Below are the code and all the weights of a small trained network. Each question names an input and a target symbol and asks about switching units off, where a switched-off unit gives its printed mean instead of its output.

import numpy as np


def w(rows, s, z=0):
    codes = np.array(rows[::2]) - 128.0
    scale = np.full(codes.shape[1], s)
    scale[-1] = z or s
    return codes * scale


def norm(h):
    return h / np.sqrt((h * h).mean(-1, keepdims=True) + 1e-5)


def f(y):
    return np.maximum(y, 0)


def softmax(a):
    e = np.exp(a - a.max(-1, keepdims=True))
    return e / e.sum(-1, keepdims=True)


def log_softmax(a):
    a = a - a.max(-1, keepdims=True)
    return a - np.log(np.exp(a).sum(-1, keepdims=True))


def net(x, mask):
    ids = ['ΔΞΣΨαβγεζηλμπτφω'.index(c) for c in x.split()]
    T = len(ids)
    res = E[ids] + P[:T]
    u = 0
    for l in range(2):
        r = norm(res)
        for j in range(2):
            rows = slice(2 * j, 2 * j + 2)
            q, k, v = (r @ M[l][rows].T for M in (Q, K, V))
            z = softmax(np.where(np.tri(T) > 0, q @ k.T / 2**0.5, -1e9)) @ v
            o = O[l][rows]
            res = res + np.where(mask[u + j], z, o[:, -1]) @ o[:, :-1]
        u += 2
        y = f(norm(res) @ A[l][:, :-1].T + A[l][:, -1])
        res = res + np.where(mask[u : u + 4], y, B[l][:, -1]) @ B[l][:, :-1]
        u += 4
    return log_softmax(norm(res)[-1] @ U[:, :-1].T + U[:, -1])


Q, K, V, O, A, B = {}, {}, {}, {}, {}, {}
E = w([
[96,83,95,106,172,148,115,72,162,193],'Δ',
[74,180,118,117,80,254,132,118,144,90],'Ξ',
[124,195,94,135,158,48,84,58,95,98],'Σ',
[148,167,138,173,168,97,187,171,180,71],'Ψ',
[54,91,86,198,124,128,161,166,108,120],'α',
[137,101,206,148,174,64,173,130,91,193],'β',
[114,81,171,128,101,130,71,134,135,7],'γ',
[144,84,119,87,192,240,231,129,143,143],'ε',
[120,154,67,112,126,116,28,194,182,147],'ζ',
[133,116,85,138,151,192,103,148,68,138],'η',
[243,102,104,96,101,104,96,76,169,110],'λ',
[123,76,63,146,52,165,156,139,151,123],'μ',
[167,223,45,209,189,137,185,92,119,205],'π',
[168,125,177,133,78,143,116,156,112,155],'τ',
[81,158,174,88,145,97,153,147,185,143],'φ',
[96,138,146,103,93,121,117,87,84,152],'ω',
],0.028)
P = w([
[68,8,162,67,86,123,114,195,203,68],'0',
[96,76,124,70,86,159,170,199,130,102],'1',
[106,105,141,82,85,189,146,179,122,114],'2',
[111,123,144,96,82,202,137,176,124,123],'3',
[119,143,148,111,64,215,122,162,118,131],'4',
[131,144,146,120,67,214,131,149,101,144],'5',
[140,160,141,145,63,225,132,140,94,155],'6',
[151,177,136,154,51,209,132,126,100,167],'7',
[144,176,142,165,45,231,156,122,72,183],'8',
[159,182,144,180,41,228,141,113,81,184],'9',
[153,180,141,187,22,254,131,114,61,186],'10',
],0.0079)
Q[0] = w([
[152,151,146,125,157,118,149,154,128,80],'L0H1',
[124,97,127,131,146,106,121,116,141,65],'L0H1',
[108,71,251,93,248,73,154,145,185,178],'L0H2',
[125,113,93,144,101,89,73,115,150,163],'L0H2',
],0.025)
K[0] = w([
[100,137,151,128,154,102,157,149,151,70],'L0H1',
[149,122,127,105,166,105,132,122,129,42],'L0H1',
[4,165,236,125,211,134,149,146,102,97],'L0H2',
[119,81,104,81,140,103,131,105,103,150],'L0H2',
],0.028)
V[0] = w([
[5,80,98,92,176,136,126,59,126,163],'L0H1',
[54,139,162,156,16,113,165,86,165,211],'L0H1',
[72,162,216,111,205,105,166,159,126,94],'L0H2',
[2,158,103,129,94,122,106,166,103,139],'L0H2',
],0.01)
O[0] = w([
[75,76,143,116,103,142,133,3,130,157,116],'L0H1',
[64,162,175,12,124,92,133,139,78,178,160],'L0H1',
[164,162,190,109,202,131,56,163,235,192,10],'L0H2',
[121,98,164,188,80,112,48,104,135,82,123],'L0H2',
],0.008,0.014)
A[0] = w([
[103,182,131,138,143,1,130,102,155,84,51],'L0N1',
[159,134,163,153,78,132,88,157,71,196,163],'L0N2',
[64,114,67,85,31,122,74,170,179,149,119],'L0N3',
[100,78,170,90,100,136,172,152,173,69,254],'L0N4',
],0.016,0.0042)
B[0] = w([
[174,227,212,160,136,187,130,53,119,90,150],'L0N1',
[159,110,145,157,137,144,97,145,7,171,240],'L0N2',
[150,132,103,184,100,108,22,133,125,146,255],'L0N3',
[134,167,132,33,141,162,161,206,103,186,232],'L0N4',
],0.014,0.0084)
Q[1] = w([
[79,48,113,128,251,94,68,122,136,64],'L1H1',
[94,64,98,150,168,111,97,132,81,85],'L1H1',
[36,107,139,153,212,133,109,170,153,104],'L1H2',
[148,162,134,163,130,213,138,188,107,170],'L1H2',
],0.016)
K[1] = w([
[126,71,144,157,196,144,73,135,255,188],'L1H1',
[139,82,151,221,43,124,155,121,124,119],'L1H1',
[113,85,131,191,141,98,58,143,239,143],'L1H2',
[241,177,93,90,78,158,145,127,103,106],'L1H2',
],0.018)
V[1] = w([
[118,82,122,194,18,114,174,172,200,179],'L1H1',
[238,124,68,76,59,129,102,74,179,127],'L1H1',
[139,163,96,187,114,121,141,118,137,223],'L1H2',
[251,94,119,70,132,43,130,79,97,118],'L1H2',
],0.022)
O[1] = w([
[106,119,113,108,51,67,168,174,212,176,71],'L1H1',
[195,162,141,117,43,98,207,40,189,73,84],'L1H1',
[140,149,107,175,159,113,161,100,127,174,253],'L1H2',
[215,147,134,68,155,68,116,96,252,137,182],'L1H2',
],0.011,0.004)
A[1] = w([
[172,81,67,131,67,143,70,132,137,98,44],'L1N1',
[37,16,154,118,152,51,110,206,82,115,162],'L1N2',
[77,80,215,160,221,154,129,180,121,108,2],'L1N3',
[5,55,29,117,146,185,102,12,189,126,121],'L1N4',
],0.017,0.0031)
B[1] = w([
[109,148,249,129,227,87,164,44,2,81,237],'L1N1',
[109,133,55,60,223,42,137,127,206,92,255],'L1N2',
[127,34,163,219,1,79,223,48,167,67,199],'L1N3',
[254,71,80,154,118,193,48,190,204,238,193],'L1N4',
],0.0095)
U = w([
[154,77,114,112,105,169,85,81,164,191,134],'Δ',
[72,201,95,133,64,249,85,185,146,111,116],'Ξ',
[161,183,144,127,154,164,117,69,111,77,126],'Σ',
[138,147,158,190,127,132,164,195,157,91,172],'Ψ',
[58,119,76,138,149,90,130,168,177,132,191],'α',
[120,66,184,150,164,45,179,106,118,161,76],'β',
[100,109,146,76,124,124,125,161,130,28,139],'γ',
[96,100,155,93,129,204,201,148,130,146,142],'ε',
[147,136,120,190,89,67,51,119,123,119,95],'ζ',
[156,43,82,164,158,146,119,118,92,97,153],'η',
[193,116,102,88,136,69,164,96,186,111,181],'λ',
[124,138,122,116,40,85,192,134,103,147,189],'μ',
[121,189,86,193,147,137,176,118,115,213,3],'π',
[195,178,143,96,156,131,108,234,93,150,84],'τ',
[77,149,218,148,110,150,111,136,148,154,204],'φ',
[78,128,134,26,163,120,88,59,101,182,83],'ω',
],0.011,0.0043)

Each question gives the input, a string of symbols that net reads in full, and the target symbol t.
The units are the heads (2 rows each of Q, K, V and O) and the neurons (one row each of A and B). Each row of codes is followed by its name. A weight is (code - 128) times the scale printed after its matrix; where a second scale follows, it is the last column's (O, A, B and U).
mask holds one flag per unit, layer by layer, with each layer's heads first. A switched-off unit (its flag False) gives its mean, the last column of its rows in O or B, instead of its output. The means were averaged over made-up inputs and are rounded, as every weight is.
A unit's drop is (log p(t) with every unit on - log p(t) with that unit switched off) / (log p(t) with every unit on - log p(t) with every unit switched off).
The circuit of an input: a set's keep is (log p(t) with only the set's units on - log p(t) with every unit switched off) / (log p(t) with every unit on - log p(t) with every unit switched off). Starting from all 12 units, units are removed one at a time, each time the one whose removal leaves the highest keep (on an exact tie, the one counted first), for as long as the keep stays at least 0.8.
circuit, biggest first: the units of the circuit, biggest drop first
unit that matters most: the unit with the biggest drop
k most important neurons: the k neurons with the biggest drops, biggest first
k most important neurons of layer l: the k neurons of layer l with the biggest drops, biggest first
which heads matter: for each layer, one digit per head in row order, 1 if its drop is at least 0.15 and else 0, layers parted by /
input β η η α Σ η, target α: 3 most important neurons	L1N2, L0N3, L0N2
input π η ζ μ η η μ λ η η γ, target λ: circuit, biggest first	L1H2
input ω η μ, target μ: which heads matter	01 / 10
input λ η τ λ Ψ μ η τ η μ, target τ: which heads matter	10 / 11
input π η η μ, target μ: 2 most important neurons	L1N1, L0N4
input α Ψ μ η μ μ π λ η π Σ, target Σ: which heads matter	00 / 10
input α α Ψ Δ η η α η, target α: circuit, biggest first	L1H1, L1N2, L0H1
input λ Σ τ η Ψ μ τ Σ ζ η μ, target Σ: which heads matter	01 / 11
input α ω Σ α, target ω: 2 most important neurons	L0N4, L0N3
input η λ η η η π ω Ξ π, target ω: circuit, biggest first	L0H1, L1H1
input γ γ η ω τ ζ, target ζ: which heads matter	01 / 00
input ε η Σ η ω η, target ω: 3 most important neurons of layer 1	L1N2, L1N3, L1N4
input η ε μ η β Σ Σ ω λ, target λ: 2 most important neurons	L0N3, L0N4
input Σ ε η π Ψ π η, target π: unit that matters most	L0H2
input φ ζ η λ ω ω Ξ Ξ Δ μ Ξ, target Δ: which heads matter	10 / 01
input λ η τ ε φ π, target τ: which heads matter	10 / 11
input τ τ π η φ ω Σ Ξ η γ, target γ: which heads matter	10 / 01
input Δ η π η μ γ ω ζ Δ η, target μ: circuit, biggest first	L0H2, L1H1, L0H1
input Ψ η ζ γ ω λ φ τ β, target τ: which heads matter	10 / 01
input λ η τ ε φ μ τ ζ τ η, target τ: unit that matters most	L1H2
input ζ η φ η λ ω α η, target ω: circuit, biggest first	L0H1, L1H1, L1H2
input ω ε η η ω Δ, target Δ: which heads matter	10 / 00
input μ φ η μ β μ ζ μ η γ, target γ: which heads matter	00 / 01
input Ψ ε Ξ λ μ τ η, target τ: 2 most important neurons of layer 0	L0N2, L0N3
input α π η η μ Ψ ω μ η, target μ: circuit, biggest first	L0H2, L1H1
input μ ω μ, target ω: 2 most important neurons of layer 0	L0N4, L0N3
input η μ η ε Σ π η Ξ λ η ζ, target λ: unit that matters most	L1H2
